Below is a small trained network, with its code and all its weights. Each question gives an input and a target symbol and asks what happens when units are switched off, that is, made to give their printed mean instead of their output.

import numpy as np


def w(rows, s, z=0):
    codes = np.array(rows[::2]) - 128.0
    scale = np.full(codes.shape[1], s)
    scale[-1] = z or s
    return codes * scale


def f(y):
    return np.maximum(y, 0)


def softmax(a):
    e = np.exp(a - a.max(-1, keepdims=True))
    return e / e.sum(-1, keepdims=True)


def log_softmax(a):
    a = a - a.max(-1, keepdims=True)
    return a - np.log(np.exp(a).sum(-1, keepdims=True))


def net(x, mask):
    ids = ['βγδεζηθλμξπστφψω'.index(c) for c in x.split()]
    T = len(ids)
    res = E[ids] + P[:T]
    r = res
    for j in range(2):
        rows = slice(2 * j, 2 * j + 2)
        q, k, v = (r @ M[0][rows].T for M in (Q, K, V))
        z = softmax(np.where(np.tri(T) > 0, q @ k.T / 2**0.5, -1e9)) @ v
        o = O[0][rows]
        res = res + np.where(mask[j], z, o[:, -1]) @ o[:, :-1]
    y = f(res @ A[0][:, :-1].T + A[0][:, -1])
    res = res + np.where(mask[2:10], y, B[0][:, -1]) @ B[0][:, :-1]
    return log_softmax(res[-1] @ U[:, :-1].T + U[:, -1])


Q, K, V, O, A, B = {}, {}, {}, {}, {}, {}
E = w([
[147,151,81,120],'β',
[148,142,79,135],'γ',
[146,128,82,148],'δ',
[157,122,98,159],'ε',
[148,125,88,125],'ζ',
[138,118,90,133],'η',
[180,137,77,148],'θ',
[155,137,71,142],'λ',
[160,120,71,135],'μ',
[159,99,105,84],'ξ',
[147,54,186,89],'π',
[64,107,134,198],'σ',
[90,183,110,61],'τ',
[140,41,130,29],'φ',
[252,115,170,71],'ψ',
[127,239,157,163],'ω',
],0.021)
P = w([
[60,180,1,34],'0',
[89,149,38,67],'1',
[94,103,67,86],'2',
[99,101,95,110],'3',
[121,103,100,141],'4',
[119,89,133,125],'5',
[128,130,146,136],'6',
[110,96,152,160],'7',
[120,98,195,149],'8',
[145,75,232,130],'9',
[143,115,151,176],'10',
[130,133,131,174],'11',
],0.0064)
Q[0] = w([
[76,169,168,142],'H0',
[205,79,83,135],'H0',
[107,126,9,132],'H1',
[180,175,153,143],'H1',
],0.012)
K[0] = w([
[182,89,50,94],'H0',
[170,116,246,165],'H0',
[144,120,219,125],'H1',
[60,112,92,121],'H1',
],0.013)
V[0] = w([
[159,138,9,115],'H0',
[184,131,176,31],'H0',
[172,105,226,71],'H1',
[59,3,57,37],'H1',
],0.0071)
O[0] = w([
[254,142,47,88,236],'H0',
[196,104,186,53,101],'H0',
[159,78,219,58,31],'H1',
[13,96,100,52,252],'H1',
],0.0079,0.004)
A[0] = w([
[255,156,179,151,48],'N0',
[125,229,130,129,105],'N1',
[118,37,115,59,68],'N2',
[38,251,181,147,96],'N3',
[183,184,43,84,88],'N4',
[150,213,177,95,246],'N5',
[153,34,207,110,2],'N6',
[57,210,171,47,201],'N7',
],0.0073,0.0065)
B[0] = w([
[92,90,63,140,144],'N0',
[55,90,148,183,159],'N1',
[99,164,137,130,181],'N2',
[204,94,88,46,148],'N3',
[129,98,146,143,253],'N4',
[106,1,173,129,195],'N5',
[132,146,83,161,149],'N6',
[175,71,102,216,191],'N7',
],0.0086,0.0059)
U = w([
[118,109,129,146,3],'β',
[107,110,123,140,2],'γ',
[115,128,115,136,27],'δ',
[145,155,125,146,121],'ε',
[117,118,122,137,35],'ζ',
[95,126,124,134,70],'η',
[170,121,118,160,56],'θ',
[140,140,126,146,103],'λ',
[137,118,111,145,37],'μ',
[121,134,119,99,117],'ξ',
[60,112,199,121,167],'π',
[8,147,156,196,169],'σ',
[106,63,105,157,215],'τ',
[52,121,137,90,111],'φ',
[180,117,182,124,141],'ψ',
[127,88,161,212,230],'ω',
],0.012,0.0082)

Each question gives the input, a string of symbols that net reads in full, and the target symbol t.
The units are the heads (2 rows each of Q, K, V and O) and the neurons (one row each of A and B). Each row of codes is followed by its name. A weight is (code - 128) times the scale printed after its matrix; where a second scale follows, it is the last column's (O, A, B and U).
mask holds one flag per unit, heads first, then neurons. A switched-off unit (its flag False) gives its mean, the last column of its rows in O or B, instead of its output. The means were averaged over made-up inputs and are rounded, as every weight is.
A unit's drop is (log p(t) with every unit on - log p(t) with that unit switched off) / (log p(t) with every unit on - log p(t) with every unit switched off).
The circuit of an input: a set's keep is (log p(t) with only the set's units on - log p(t) with every unit switched off) / (log p(t) with every unit on - log p(t) with every unit switched off). Starting from all 10 units, units are removed one at a time, each time the one whose removal leaves the highest keep (on an exact tie, the one counted first), for as long as the keep stays at least 0.8.
circuit, biggest first: the units of the circuit, biggest drop first
k most important neurons: the k neurons with the biggest drops, biggest first
heads that matter: for each layer, one digit per head in row order, 1 if its drop is at least 0.15 and else 0, layers parted by /
drop when u is switched off: that unit's drop, to one decimal
input ε ε σ λ σ δ, target σ: heads that matter => 10
input ε τ δ σ μ, target σ: heads that matter => 10
input δ τ σ φ σ θ σ ε, target σ: heads that matter => 10
input σ ε ε μ ψ ε τ, target τ: heads that matter => 00
input β σ γ, target σ: circuit, biggest first => H0, H1
input δ ω ω, target ω: circuit, biggest first => N5, N7
input β τ τ ε φ δ σ θ, target σ: circuit, biggest first => H0
input β σ β ω, target τ: 3 most important neurons => N5, N3, N1
input ζ γ σ σ η, target σ: heads that matter => 10
input η ξ ζ θ σ σ γ θ μ σ ε λ, target σ: heads that matter => 10
input ζ σ λ π τ, target τ: drop when N5 is switched off => 0.2
input γ μ φ θ δ μ σ λ, target σ: drop when H0 is switched off => 0.8
input θ θ η δ ε γ ψ, target τ: drop when N0 is switched off => 1.1
input ε ω ω, target ω: drop when N0 is switched off => -0.1
